Here is a tiny trained network, its code and every weight. The questions are about switching its units off for an input and a target symbol, where a switched-off unit gives its printed mean instead of its output.

import numpy as np


def w(rows, s, z=0):
    codes = np.array(rows[::2]) - 128.0
    scale = np.full(codes.shape[1], s)
    scale[-1] = z or s
    return codes * scale


def norm(h):
    return h / np.sqrt((h * h).mean(-1, keepdims=True) + 1e-5)


def f(y):
    return y / 2 * (1 + np.tanh(0.7978845608 * (y + 0.044715 * y**3)))


def softmax(a):
    e = np.exp(a - a.max(-1, keepdims=True))
    return e / e.sum(-1, keepdims=True)


def log_softmax(a):
    a = a - a.max(-1, keepdims=True)
    return a - np.log(np.exp(a).sum(-1, keepdims=True))


def net(x, mask):
    ids = ['αβγεζηθξπστφω'.index(c) for c in x.split()]
    T = len(ids)
    res = E[ids] + P[:T]
    r = norm(res)
    for j in range(2):
        rows = slice(2 * j, 2 * j + 2)
        q, k, v = (r @ M[0][rows].T for M in (Q, K, V))
        z = softmax(np.where(np.tri(T) > 0, q @ k.T / 2**0.5, -1e9)) @ v
        o = O[0][rows]
        res = res + np.where(mask[j], z, o[:, -1]) @ o[:, :-1]
    y = f(norm(res) @ A[0][:, :-1].T + A[0][:, -1])
    res = res + np.where(mask[2:14], y, B[0][:, -1]) @ B[0][:, :-1]
    return log_softmax(norm(res)[-1] @ U[:, :-1].T + U[:, -1])


Q, K, V, O, A, B = {}, {}, {}, {}, {}, {}
E = w([
[178,118,92,173,185],'α',
[226,101,96,139,183],'β',
[101,126,79,100,193],'γ',
[122,110,132,69,163],'ε',
[62,111,113,132,163],'ζ',
[118,3,94,158,126],'η',
[68,99,102,110,174],'θ',
[238,189,146,158,101],'ξ',
[79,49,134,135,107],'π',
[164,151,14,250,135],'σ',
[179,108,130,125,96],'τ',
[132,91,99,80,119],'φ',
[85,142,71,155,140],'ω',
],0.021)
P = w([
[135,88,251,130,222],'0',
[211,14,63,97,182],'1',
[180,27,46,109,165],'2',
[184,84,91,127,106],'3',
[154,102,60,128,78],'4',
[145,114,41,117,66],'5',
[149,129,23,94,3],'6',
],0.0077)
Q[0] = w([
[5,43,73,37,163],'H1',
[94,141,160,160,108],'H1',
[126,193,53,65,188],'H2',
[223,91,155,248,56],'H2',
],0.016)
K[0] = w([
[141,145,230,129,233],'H1',
[161,90,118,148,139],'H1',
[114,176,222,143,173],'H2',
[103,139,53,98,3],'H2',
],0.02)
V[0] = w([
[77,93,175,180,83],'H1',
[144,55,125,57,87],'H1',
[163,148,145,231,120],'H2',
[148,253,133,80,191],'H2',
],0.03)
O[0] = w([
[146,194,89,152,94,13],'H1',
[156,173,193,89,173,213],'H1',
[160,66,160,180,155,159],'H2',
[58,254,147,192,105,5],'H2',
],0.021,0.011)
A[0] = w([
[135,202,112,95,76,172],'N1',
[131,141,17,173,110,83],'N2',
[153,240,218,128,36,173],'N3',
[165,125,208,59,129,87],'N4',
[250,151,181,207,208,55],'N5',
[118,94,118,199,149,139],'N6',
[158,17,66,133,216,144],'N7',
[31,117,123,120,145,109],'N8',
[66,112,162,155,187,141],'N9',
[40,104,175,63,121,3],'N10',
[72,72,171,172,170,67],'N11',
[102,150,91,7,204,99],'N12',
],0.016,0.0036)
B[0] = w([
[111,18,120,157,164,141],'N1',
[190,65,199,71,179,140],'N2',
[222,169,203,210,162,144],'N3',
[5,81,133,162,84,187],'N4',
[229,94,90,226,253,196],'N5',
[175,171,145,153,78,165],'N6',
[82,236,182,126,20,252],'N7',
[162,113,43,116,104,141],'N8',
[60,135,74,81,135,166],'N9',
[99,80,90,40,109,141],'N10',
[81,96,111,32,127,176],'N11',
[180,209,90,196,172,190],'N12',
],0.019,0.018)
U = w([
[99,151,140,132,48,254],'α',
[2,143,112,50,119,92],'β',
[51,203,52,144,156,158],'γ',
[121,247,127,148,157,97],'ε',
[162,52,52,85,144,196],'ζ',
[163,80,222,128,144,34],'η',
[159,158,19,133,168,110],'θ',
[24,92,79,231,110,71],'ξ',
[178,229,76,97,90,64],'π',
[28,104,244,145,145,94],'σ',
[145,145,149,242,172,141],'τ',
[110,187,147,63,193,195],'φ',
[161,81,68,219,38,56],'ω',
],0.014,0.0045)

Each question gives the input, a string of symbols that net reads in full, and the target symbol t.
The units are the heads (2 rows each of Q, K, V and O) and the neurons (one row each of A and B). Each row of codes is followed by its name. A weight is (code - 128) times the scale printed after its matrix; where a second scale follows, it is the last column's (O, A, B and U).
mask holds one flag per unit, heads first, then neurons. A switched-off unit (its flag False) gives its mean, the last column of its rows in O or B, instead of its output. The means were averaged over made-up inputs and are rounded, as every weight is.
A unit's drop is (log p(t) with every unit on - log p(t) with that unit switched off) / (log p(t) with every unit on - log p(t) with every unit switched off).
The circuit of an input: a set's keep is (log p(t) with only the set's units on - log p(t) with every unit switched off) / (log p(t) with every unit on - log p(t) with every unit switched off). Starting from the 12 units with the biggest drops (on a tie, the unit counted first), units are removed one at a time, each time the one whose removal leaves the highest keep (on an exact tie, the one counted first), for as long as the keep stays at least 0.8.
circuit, biggest first: the units of the circuit, biggest drop first
k most important neurons: the k neurons with the biggest drops, biggest first
which heads matter: for each layer, one digit per head in row order, 1 if its drop is at least 0.15 and else 0, layers parted by /
drop of u: that unit's drop, to one decimal
input π ε ξ φ ω ξ, target α: 3 most important neurons : N5, N7, N12
input ω β θ β β α γ, target ω: which heads matter : 10
input ζ φ β ω ζ β, target α: 2 most important neurons : N7, N5
input θ ξ ξ φ, target θ: circuit, biggest first : H2, N7
input ε θ ω ξ β β, target τ: which heads matter : 01
input ξ β β β, target σ: circuit, biggest first : H1, N7
input ε β ω τ, target α: circuit, biggest first : N7
input ω ξ ξ ω ζ θ π, target ζ: which heads matter : 01
input φ β π φ, target φ: 2 most important neurons : N12, N7
input γ γ α, target β: circuit, biggest first : H1, H2
input ξ α ξ α, target τ: 2 most important neurons : N5, N4
input ξ φ ε, target ξ: circuit, biggest first : H2, H1
input ζ γ β ε ξ β ε, target ζ: 2 most important neurons : N7, N2
input γ ξ β σ, target ω: most important neuron : N7
input β ζ ω ξ β, target α: 2 most important neurons : N7, N12
input α π η ξ α ω, target α: 2 most important neurons : N5, N6
input ζ φ β, target φ: circuit, biggest first : H1, H2
input ε ω σ α ω, target ε: 2 most important neurons : N3, N5
input ε τ σ ξ ξ, target ω: drop of H2 : 0.6
input ξ σ φ β φ π ζ, target ξ: drop of N7 : 0.2
input β σ γ ε ξ ξ, target τ: drop of H2 : 2.9
input γ α α, target β: most important neuron : N11
